Below are the code and all the weights of a small trained network. Each question names an input and a class and asks about switching units off, where a switched-off unit gives its printed mean instead of its output.

import numpy as np


def w(rows, s, z=0):
    codes = np.array(rows[::2]) - 128.0
    scale = np.full(codes.shape[1], s)
    scale[-1] = z or s
    return codes * scale


def f(y):
    return y / 2 * (1 + np.tanh(0.7978845608 * (y + 0.044715 * y**3)))


def log_softmax(a):
    a = a - a.max(-1, keepdims=True)
    return a - np.log(np.exp(a).sum(-1, keepdims=True))


def net(x, mask):
    res = np.array(x, float).reshape(1, 6) / 4 @ E
    y = f(res @ A[0][:, :-1].T + A[0][:, -1])
    res = res + np.where(mask, y, B[0][:, -1]) @ B[0][:, :-1]
    return log_softmax(res[-1] @ U[:, :-1].T + U[:, -1])


A, B = {}, {}
E = w([
[82,114,247,44],'x0',
[182,234,117,46],'x1',
[134,123,127,125],'x2',
[130,126,128,128],'x3',
[46,101,49,38],'x4',
[130,125,127,125],'x5',
],0.012)
A[0] = w([
[97,67,22,147,120],'N1',
[125,144,63,117,106],'N2',
[97,42,136,169,248],'N3',
[245,165,105,245,146],'N4',
[64,69,136,185,255],'N5',
[132,116,183,169,146],'N6',
[186,147,216,173,225],'N7',
[117,120,36,155,127],'N8',
[161,167,45,88,147],'N9',
[95,123,88,155,99],'N10',
[178,216,171,75,197],'N11',
[91,66,88,167,182],'N12',
[103,170,82,95,134],'N13',
[139,124,96,75,117],'N14',
[189,151,133,106,194],'N15',
[133,65,186,147,112],'N16',
[184,179,228,131,131],'N17',
[205,64,150,174,232],'N18',
[178,189,97,97,197],'N19',
[153,211,129,96,159],'N20',
[157,83,62,194,104],'N21',
[56,86,174,55,55],'N22',
[208,175,113,245,146],'N23',
[73,120,150,84,102],'N24',
],0.012,0.0071)
B[0] = w([
[196,75,97,122,194],'N1',
[177,159,125,175,157],'N2',
[132,64,129,122,212],'N3',
[73,171,111,85,250],'N4',
[127,9,116,114,214],'N5',
[125,97,180,157,172],'N6',
[123,107,208,95,225],'N7',
[168,135,144,122,181],'N8',
[140,178,120,191,188],'N9',
[164,82,138,124,146],'N10',
[157,188,149,105,211],'N11',
[160,44,134,79,188],'N12',
[126,202,93,155,167],'N13',
[106,188,114,150,155],'N14',
[125,181,137,112,172],'N15',
[104,104,164,177,170],'N16',
[169,126,183,92,200],'N17',
[54,57,149,119,207],'N18',
[103,177,95,128,192],'N19',
[160,176,122,136,184],'N20',
[152,119,105,94,188],'N21',
[74,132,114,125,192],'N22',
[52,128,103,61,235],'N23',
[81,127,137,95,168],'N24',
],0.012,0.017)
U = w([
[22,90,105,65,222],'0',
[39,254,116,77,236],'1',
[70,96,248,197,1],'2',
[213,200,207,58,40],'3',
[226,90,75,123,142],'4',
[176,226,27,228,47],'5',
],0.0096,0.0048)

Each question gives the input, the list of numbers given to net, and the class t.
The units are the neurons (one row each of A and B). Each row of codes is followed by its name. A weight is (code - 128) times the scale printed after its matrix; where a second scale follows, it is the last column's (A, B and U).
mask holds one flag per neuron, in row order. A switched-off neuron (its flag False) gives its mean, the last column of its row in B, instead of its output. The means were averaged over made-up inputs and are rounded, as every weight is.
A unit's drop is (log p(t) with every unit on - log p(t) with that unit switched off) / (log p(t) with every unit on - log p(t) with every unit switched off).
The circuit of an input: a set's keep is (log p(t) with only the set's units on - log p(t) with every unit switched off) / (log p(t) with every unit on - log p(t) with every unit switched off). Starting from the 12 units with the biggest drops (on a tie, the unit counted first), units are removed one at a time, each time the one whose removal leaves the highest keep (on an exact tie, the one counted first), for as long as the keep stays at least 0.8.
units of the circuit, in order: the units of the circuit, biggest drop first
k most important neurons: the k neurons with the biggest drops, biggest first
drop of u: that unit's drop, to one decimal
input [0,-8,8,0,8,-5], class 4: units of the circuit, in order => N1, N23
input [4,-1,1,5,-1,2], class 2: units of the circuit, in order => N23, N4
input [0,8,8,7,-7,0], class 1: most important neuron => N4
input [8,1,6,0,-1,4], class 3: 3 most important neurons => N18, N11, N17
input [-4,0,2,-1,-8,-3], class 0: 2 most important neurons => N18, N23
input [7,1,-7,7,0,8], class 3: 4 most important neurons => N23, N4, N18, N17
input [0,3,-2,2,5,-3], class 5: 2 most important neurons => N23, N4
input [5,-5,8,1,-3,2], class 2: drop of N16 => 0.0
input [1,1,-7,7,-2,0], class 3: drop of N22 => 0.2
input [-7,4,-2,-5,-1,8], class 1: drop of N4 => 0.4
